Each row has a class, written after it.
[ -18  -54   17   76  -40  -58   89   -6  -36  -40   11  -13   30   -4
   32    9   92   24   17   66   23  -99    7 -113  -13   -9  -44  -25
   14   35  -55   48   55   18]  K217
[-10 -28 -46  64  17 -48  14 -20 -46 -11  18  -2 -19   4 -10  35   8  32
  38  51   2   1   5   6  -7  -6 -12  -1  24 -22   7  -4  -2  16]  K106
[  5 -47  37  37 -20 -11  69 -42   5 -34 -94   2 -22  10   9 -17  54  54
  22  14 -27 -34  20 -40  -3 -34  -8  19  13  54 -40  69  25   3]  K210
[ 22  -9  28 -47  25  -1  -4 -12  21 -23 -31  24  -1  67  -1   0   5   0
 -41  37  27  17  64   4   9 -33  17  29 -12 -37  50 -42   1   6]  K217
[-15 -18 -23  30   5 -53 -10 -20 -51 -41  28  -1   3  13 -14  39  35  40
   3  28  37   1  13 -33  13 -48 -39   8  17 -41  59  -2  -7  14]  K700
[ 13 -47  49  48 -17  -4  68 -35 -29 -11 -61  -9 -25  23  10 -18  56  47
  21  42 -19 -39   2 -30 -12 -42 -14  11  27  49 -12  30  35   0]  K981
[ 23 -39  29  34 -23 -20  59 -59   7 -51 -95   6   8  28  19 -11  70  31
   9  26 -15 -27  18 -66  -1 -31  -3  22  30  23 -12  46  49  14]  K773
[  5 -39  25  33 -24 -20  56 -49  13 -42 -79   3   3  11  17 -25  79  45
  10  17 -10 -36   6 -73  -2 -40 -10  16  28  25 -21  58  50  -2]  K894
[-29 -25 -20  40  11  -5 -13  -9 -41 -30  28  13 -43   6 -18  -7  13  37
  65  20 -11  13 -38   5   5  -8 -14   0   9  -5 -15  24 -27  -1]  K530
[ 13   9   4 -37  23  20 -54  -1 -14  23  34  30 -35  43 -25  10 -39 -18
  23   9 -16  32  42  59  35  22   3  17 -67 -30  17 -36 -25 -19]  K217
[  7 -26  28  30 -14 -12  34 -54  16 -22 -73   4  -5  34  -3 -29  65  54
  25  18 -31 -26  19 -61  11 -40  -5  12  24  22   6  40  50  -7]  K894
[ 11 -48  44  76  -6 -36  50 -69 -20 -57 -81  -3 -50  22  28   3  90  24
  40  22 -47 -12  31 -63 -10 -62  -8  17   8   0  -5  43  43 -11]  K700
[-34  -9 -39  34  16 -22   6  -8 -50  -6  29   6 -33  -3  -3  10   2  41
  55  38  -2   0 -21  -1  -1 -13  -7 -16  42  -6   8  17 -10   7]  K773
[ 13 -44  20  48  -8 -20  65 -58  -4 -38 -85   2  13  33  26   2  69  25
   2  29 -20 -34  32 -56 -17 -44  -5  12  18   4  -5  20  59   8]  K210
[ 26  -1  26 -36   9  31  -7 -25  29  18 -24  31 -30  44  -5   8  -9  -9
  10  27 -12  17  51  35  28  -4  11  11 -31  -8  -9 -20   4 -20]  K209
[-18  -1 -11  43 -14 -14  14 -28 -42 -41  -4  -7 -36 -17 -17   6  27  57
  63  45  45  -7 -23  -1 -23 -10 -22   3  42  13  23  35 -28   1]  K530
[ 10 -17  53  23 -34 -25  45 -29 -51 -47 -65  16 -49  -9  20  -8  56  -2
  -4  25   7  -9 -13 -63 -45   4   0  13  34  35 -50  31 -16  28]  K217
[-10 -31  -3  64 -13 -38  82 -41  -1 -19 -68 -19  -1  12  11   6  60  44
  10  55 -22 -60  32 -63 -15 -31 -14   0  27  31 -42  41  58   0]  K210
[  5 -18  13  37 -13 -42  62 -43   0 -66 -71   0 -19   6  35 -16  58  45
  11  25  -4 -38  23 -68 -15 -56  -9   9  24  17 -11  49  44   8]  K106
[  8 -20  37 -28  -4  10   3  -1  30  -4 -10  21 -33  32  13  29 -11 -10
  14  51  -2  15  49  26  31  -5   9  12 -35   0 -27 -16  -6 -15]  K530
[-33  14 -21  22  17 -19 -18  -8 -46   0  39   5 -52  15 -24  15   0  39
  60  45  -9  15 -18   6   6 -11 -17   8  20   1  14   9 -24 -11]  K700
[ 15 -19  41 -35  -5 -14  -1  -9  43  16 -19  25 -20  57   3  28 -14   0
  11  51 -24  25  66   8  51  -2  18  12 -23   3 -10 -30  16  -3]  K773
[-22 -22 -43  51   5  -1  -8 -19 -59   0  15   1 -56 -18 -24  19   7  43
  65  25  -1  20 -40  26  -2  -3 -16  -4  38  -2 -23  38 -35 -12]  K209
[-31 -21  -4  43  -2 -16 -23 -52 -38   3  25  30 -26  33 -24  35  53  39
  49  26  12   0 -11  -4  35 -29 -47  24   4 -31  51   4  -2  -5]  K952
[-14 -24 -27  50  16  11 -35 -46 -76   7  17  25 -44  15 -22  18  24  34
  78  19  -7  29 -37  25  17  -3 -33  28   5 -14  20  29 -42  -7]  K952
[  9 -38  28  78 -30 -43  73 -50   9 -45 -68 -29  15  22  25  28  88  21
  -7  46   8 -45  37 -54  -8 -38 -24   5   9   0   0  35  65  -7]  K981
[-55  12 -13  19  12 -42  24   1 -37 -19  -4  -5 -55 -11  11   6  14  56
  25  -4   5   5 -13 -20 -33 -33  -4 -12  50  12   4  26 -30   3]  K87
[  5 -13  47 -40   7  19  12  11   4  16 -23  28 -45   3  13 -24   2  -2
   1  41  16  25  28  13  -6  -9  32  -1   3   4 -14   4 -28  -4]  K894
[ 16 -42  25  43 -25 -20  63 -60  21 -44 -94  -2  -3  21  15  -7  73  33
   2  12 -18 -37   9 -68  -8 -42  -9   9  41  32 -21  32  55  12]  K209
[  2 -31  -3  61   0 -35 -21 -52 -40 -20   9   8 -13  18 -15  35  47  36
  69  40  12  12   0  -3  28 -16 -35  15   3 -34  55  12   2   3]  K773
[-11  34 -37  -8  27  -9 -66 -30 -46 -30  52  30 -11  33   6   1  -4  -2
  47  27  33  49 -24  -2 -12   0 -13  17  19 -54  74 -29 -24  18]  K631
[ -2  -1  67 -36   1   6   5  -4  23  15 -25  25 -40  59  -8  13  -1  13
   8  27 -14  14  53  17  29 -12   6  17 -30  18   0 -17 -14 -16]  K87
[-14  10  39 -52   1  16  13  23   1  66  -8  18 -48  22 -14  13 -35   9
  -2  46 -17  15  36  31  22   3  22   2   0  29 -21 -20 -24  -5]  K773
[-39  40 -15  25  -5 -28  46 -47 -54  -1 -17   8 -24  26 -35   5  31  87
  26  55  28 -30  -7 -39 -40 -21 -24   7  92  23  35   6  -6  19]  K631
[-35  -7 -48  75  13 -36  29 -24 -36  -2   0  -9 -42   3 -15  31  13  45
  46  63  -8  -3   2   5 -14 -12  -2  -4  46 -12   2  27   0   0]  K106
[  1   5  74 -37  11   9 -26   9  13  10   1  25 -57  45   5   8 -16  -3
  29  32 -10  40  39  35  29  -9   9  19 -46   2   9 -15 -36 -19]  K87
[ -7 -46  98 -26 -27  14  66 -15 -16  60 -90  43 -98  29 -26  18  17  57
  35  49 -34   6  31  21  16   0  10  20  14 101 -83  16 -48  -2]  K210
[ -38  -27   17   -4  -47  -47   61    2   52    6  -64    1   24   -4
    4  -24   57   91  -17  -25  -44  -40  -19 -114   32  -48    0  -24
   60   64  -99   71   61  -10]  K210
[-26 -25 -30  33   7  -8  18  -1 -61  -6  11  10 -45 -35  -5   2  18  50
  56  17  21   6 -62  15 -18  -4 -13   5  42  20 -34  53 -44  -2]  K106
[  8   2  56 -44 -10  21 -10 -15  48  36 -11  41 -38  37   0  25 -14  -3
  16  44  -8  27  52  34  47   1   6  13 -43  -2 -22 -23  -6 -23]  K530
[-22 -58  28 -42   8  -5   5  59  -5  28 -11   6 -97  11  -4 -25 -57  50
  71  16 -66  40  32  47  47 -28  43 -13 -10  55 -57  12 -42 -16]  K631
[-19  -1  65 -68   5  17 -12   3  29  69  -1  52 -58  32   2  -4   5  13
  15  28  -9  34  31  15  33  -8  16  13 -14  13  -6 -17 -20 -16]  K894
[-29 -35 -33  48   8 -32  10 -20 -62  -8  12  15 -30  -8 -12  16  24  38
  50  35   3   8 -22   5   4  -4 -20  11  22 -16   4  30 -20  20]  K773
[ 14  -1  26 -43  14   1   4 -27  50   1 -44  28 -24  58  -5   2 -12  14
 -15  40   0  28  76  14  20 -16  16  29 -24  -9  18 -31  -3   6]  K530
[ 22 -42  46  47  -9 -27  16 -53   8 -29 -60   3  -9  28  33 -18  79  11
  57  12 -41 -24   2 -58  14 -38 -11  11  -7   8  17  13  62  -4]  K217
[ 31  -3  65 -29   2 -14   8  -5   7  15 -26  21 -26  56  -2  19 -13  13
  -3  43 -13  25  73   4  16 -18  18   5 -27  -1   2 -46  -3  -2]  K106
[ 12 -19  40  16 -14 -15  47  -8   9 -29 -55 -21  -7  16   6 -19  26  35
  10   6 -45 -32   8 -51   5 -45   1   2  13  50 -28  28  36  -7]  K700
[ 20 -21  48 -21   4   6 -15 -25  21  14 -32  31 -44  61  -6  26  -1  -1
  19  33 -31  29  54  26  45 -15  12  25 -27  -3   1 -34  -4 -13]  K952
[-27 -35 -53  76  16 -44  -7 -62 -52 -15  12  21 -36  30 -25  28  51  45
  91  27 -20   3   0  -6  25  -3 -36   4   0 -30  25  11  10   1]  K773
[  9 -23 -20  19   7  -8 -33 -48 -64 -15  25  47 -26   4  -7   8  56  11
  75  26  23  26 -32  -3  14  13 -32  19  -2 -22   9  20 -26  -2]  K700
[-11 -20  16  50 -21 -17  71 -36   7 -16 -67  -6   8  13  10 -17  72  57
  -1  18 -17 -45   6 -73  -7 -54  -7  -2  34  18 -23  60  57 -12]  K106
[-17 -23 -44  66  14 -32   2 -32 -66 -45   7  -4 -24   0 -17  19  32  43
  47  36  29  -3 -17   3 -11  -9 -34  12  27 -15  24  35 -30   7]  K87
[ 18 -12  19 -14   8 -19  16 -12  26 -14 -27   9 -35  52   0  20  -7   6
 -18  44   1  19  73  19  18 -14  13   0 -18 -10 -13 -30   6 -11]  K981
[-30 -15  17  26  -2  -5 -12 -11 -48 -16  13  23 -72  -6 -17   5  20  51
  75  19   5  17 -52  15  18  -2 -35  20   6  33 -35  60 -62 -14]  K87
[ 46 -11  53 -70  14  29 -14   4   9  -2 -49  22 -56  26  18   4 -40 -21
  -3  46  -3  53  30  44  -3  -8  46  22   7  20 -34 -39 -31 -13]  K210
[-24 -40 -10  36   4 -32   7 -30 -59 -20  11  20 -44  13 -12  30  46  44
  59  42  13   6  -6  -4  11 -27 -29  19  20  -6  26  20 -20   4]  K700
[ -2  -1  50 -41  -5  17  -4 -24  25  36 -29  36 -33  64 -28  15   2  41
  20  31 -19  20  59  22  49 -15   1  23 -31   5   3  -4  -2 -35]  K894
[ 25   9  57 -48  -3   1  10 -16  25  11 -42  18 -26  65  -5  21 -21  10
 -23  56   5  14  88   8  20 -16  13  28 -17  14  16 -40  -9   3]  K952
[ -7  14  54 -41  22  15  -8  -3  20  39  -2  34 -49  50   2  -2 -10  -7
  13  20 -22  17  42  29  20  -8  10  10 -34   3  14 -36 -10 -12]  K87
[-14 -12 -17  34   6 -27  -7 -25 -52 -16  14   8 -28   6  -8  14  22  27
  21  42  14  -5  -1 -16   2 -14 -25  20  24  -9  28  13 -20  26]  K952
[  3  -1  26  11 -15  -7  37 -54  24 -27 -74  11  -4  44   2 -31  58  50
  17  24 -32 -30  20 -68   5 -32   0  16  27  27  -6  40  55 -10]  K894
[ -9   3  49 -95 -21  31 -22  34  -3  27   2  49 -23  -8   7   8  -7  10
 -35  -2  34  30  -4  11  41 -13   9  11   1   1 -39  33 -50 -19]  K217
[-23  44  60 -46  -7  36 -39 -67  35  83 -28  69 -82  84 -53  10  18  50
  44  42 -22  37  39  28  68 -14 -12  45 -14   9  33  -8 -13 -44]  K952
[  4 -21  -5  28  12 -24  -3 -43 -49 -35  -4  31 -18  22   5  -2  42  58
  52  30  23  23 -17 -24  -6 -21 -23  27  23  -8  20  35 -23  14]  K106
[  6 -33  17  32 -26  -7  48 -47   3 -21 -70  10  10  14  17 -14  62  28
   3   0 -28 -31   1 -61   5 -28  -7  16  24  23 -33  49  45   2]  K952
[-13 -40 -42  55  27 -51   0 -18 -62 -51   5 -10 -16  26   5  22  23  39
  42  55   4   0   7 -12  -3 -30 -19  16  27 -23  40   5  -7  20]  K87
[  5 -47  -8  46 -11 -32  82 -46   5 -29 -96  -5   9  19  19 -18  62  51
  -4  33 -26 -50  29 -71  -9 -43   5   4  51  23 -25  46  62  11]  K217
[-28 -49 -61  82  65 -75   5 -36 -41 -57 -11  -9 -73  35   5  -8  26  51
  67  81 -13  15  18 -12 -20 -58   9   1  59 -42  75 -18   1  34]  K217
[ 50  -4  80 -37   4   9 -32 -42  33  12 -29  50  -8  94   9  34  14 -21
   8  46 -23  32  73  -2  56  -4   4  20 -39 -14  16 -51  12 -11]  K87
[-18 -19   0  27   0   9  -1 -37 -26  -8 -14  34 -53  -5 -12  28  18  33
  47   7  -2  31 -33  27   0   1  -3   7  38   4 -34  40 -34 -12]  K210
[   0  -22   32   52   -5  -27  -17  -34 -114  -27   16   19  -29   -1
  -13  -15   82   51   54    3   23    7  -37  -50  -26  -25  -37   15
   14  -15   52   31  -33   21]  K106
[  10  -50   -9   41   -5  -36   75  -38   29  -66 -104  -26    2   -1
   34  -26   53   54   -7   35   -8  -43   37  -62  -10  -71    3   12
   37   18   -7   51   53   15]  K530
[-29 -30 -32  57   2 -34  24 -19 -65 -14  14   8 -32  -7 -13  13  36  57
  54  36  16 -13 -14  -6  -7 -16 -25   3  24  -3   6  40 -15   7]  K106
[  5 -25 -41  80   7  -8  37 -39 -51 -32   3   7 -14  -8  -4  31  25  17
  50  49  27  -2 -12  22 -32  12  -9  -6  23 -25 -28  30  -7 -12]  K106
[  6  -9  28  31 -22 -13  38 -62  31  16 -78  10  17  17   0 -25  79  36
  -6  11 -34 -32   8 -77  11 -30  -6   5  34  10  -6  33  67  -2]  K894
[  3 -20  49 -52   5   9 -16  -5  30  31 -10  42 -37  51  10  28 -10  -9
   4  40 -20  31  52  23  43 -12  15  20 -29   0 -12 -31   1 -11]  K210
